Here is a tiny trained network, its code and every weight. The questions are about switching its units off for an input and a class, where a switched-off unit gives its printed mean instead of its output.

import numpy as np


def w(rows, s, z=0):
    codes = np.array(rows[::2]) - 128.0
    scale = np.full(codes.shape[1], s)
    scale[-1] = z or s
    return codes * scale


def f(y):
    return np.maximum(y, 0)


def log_softmax(a):
    a = a - a.max(-1, keepdims=True)
    return a - np.log(np.exp(a).sum(-1, keepdims=True))


def net(x, mask):
    res = np.array(x, float).reshape(1, 5) / 4 @ E
    y = f(res @ A[0][:, :-1].T + A[0][:, -1])
    res = res + np.where(mask, y, B[0][:, -1]) @ B[0][:, :-1]
    return log_softmax(res[-1] @ U[:, :-1].T + U[:, -1])


A, B = {}, {}
E = w([
[239,197,99,35,136,209,58],'x0',
[120,130,3,131,41,124,179],'x1',
[178,217,144,63,223,2,222],'x2',
[173,202,245,175,7,78,76],'x3',
[4,245,148,101,123,164,64],'x4',
],0.0069)
A[0] = w([
[219,101,118,116,123,108,196,98],'n1',
[151,196,154,153,149,95,176,74],'n2',
[148,189,109,148,12,62,156,178],'n3',
[25,254,94,71,144,140,141,4],'n4',
[55,92,163,199,128,34,228,17],'n5',
[136,198,105,44,168,19,203,71],'n6',
[61,112,29,72,194,151,179,55],'n7',
[222,84,99,151,150,107,181,78],'n8',
[237,171,114,42,124,167,133,57],'n9',
],0.011,0.0028)
B[0] = w([
[39,119,139,126,22,116,139,201],'n1',
[182,65,136,105,114,176,86,187],'n2',
[174,119,205,99,255,172,142,222],'n3',
[54,48,139,162,43,2,238,228],'n4',
[107,252,18,72,154,128,120,241],'n5',
[164,66,111,193,107,229,55,251],'n6',
[232,189,235,103,174,166,77,225],'n7',
[59,69,218,166,120,32,196,206],'n8',
[59,242,27,100,189,100,132,217],'n9',
],0.0099,0.011)
U = w([
[123,197,17,114,189,121,128,57],'0',
[236,147,204,77,203,121,144,70],'1',
[141,76,111,136,124,54,158,84],'2',
[161,63,49,183,142,246,104,166],'3',
[155,124,126,111,202,159,170,254],'4',
],0.012,0.0048)

Each question gives the input, the list of numbers given to net, and the class t.
The units are the neurons (one row each of A and B). Each row of codes is followed by its name. A weight is (code - 128) times the scale printed after its matrix; where a second scale follows, it is the last column's (A, B and U).
mask holds one flag per neuron, in row order. A switched-off neuron (its flag False) gives its mean, the last column of its row in B, instead of its output. The means were averaged over made-up inputs and are rounded, as every weight is.
A unit's drop is (log p(t) with every unit on - log p(t) with that unit switched off) / (log p(t) with every unit on - log p(t) with every unit switched off).
The circuit of an input: a set's keep is (log p(t) with only the set's units on - log p(t) with every unit switched off) / (log p(t) with every unit on - log p(t) with every unit switched off). Starting from all 9 units, units are removed one at a time, each time the one whose removal leaves the highest keep (on an exact tie, the one counted first), for as long as the keep stays at least 0.8.
units of the circuit, in order: the units of the circuit, biggest drop first
unit that matters most: the unit with the biggest drop
k most important neurons: the k neurons with the biggest drops, biggest first
drop when u is switched off: that unit's drop, to one decimal
input [6,0,-3,2,8], class 2: units of the circuit, in order	n4
input [-2,-3,5,4,6], class 2: 2 most important neurons	n4, n7
input [-3,-2,-4,6,-2], class 1: units of the circuit, in order	n6, n4
input [-5,0,-2,-2,-1], class 0: 2 most important neurons	n5, n6
input [-1,-2,-2,-8,-8], class 1: 2 most important neurons	n7, n4
input [5,-3,-4,-6,-4], class 1: 4 most important neurons	n5, n7, n6, n4
input [-4,-1,-4,2,1], class 0: 3 most important neurons	n6, n4, n7
input [3,1,8,-7,4], class 3: 2 most important neurons	n6, n3
input [6,-3,-2,5,-6], class 0: 3 most important neurons	n9, n4, n7
input [5,3,1,-4,-8], class 2: 3 most important neurons	n8, n1, n5
input [7,3,-6,5,5], class 0: 3 most important neurons	n6, n9, n7
input [-3,-5,-4,-6,0], class 1: 3 most important neurons	n6, n7, n9
input [-5,-4,-2,-4,-7], class 2: 3 most important neurons	n8, n9, n3
input [7,-1,-1,-4,-6], class 0: unit that matters most	n9
input [-5,-2,-4,1,4], class 0: 3 most important neurons	n6, n8, n4
input [6,-7,7,-4,-7], class 2: 2 most important neurons	n8, n1
input [-4,-4,0,-7,2], class 1: 2 most important neurons	n7, n9
input [6,-3,0,-8,3], class 1: 2 most important neurons	n7, n5
input [3,7,-4,-2,4], class 4: units of the circuit, in order	n6, n5
input [-1,0,3,-7,4], class 1: unit that matters most	n7
input [6,-2,8,4,-4], class 3: drop when n6 is switched off	0.9
input [-8,-5,3,-4,0], class 0: drop when n5 is switched off	1.6
input [4,-8,6,1,5], class 4: drop when n8 is switched off	0.3
input [-2,-3,5,-6,1], class 1: drop when n7 is switched off	3.2
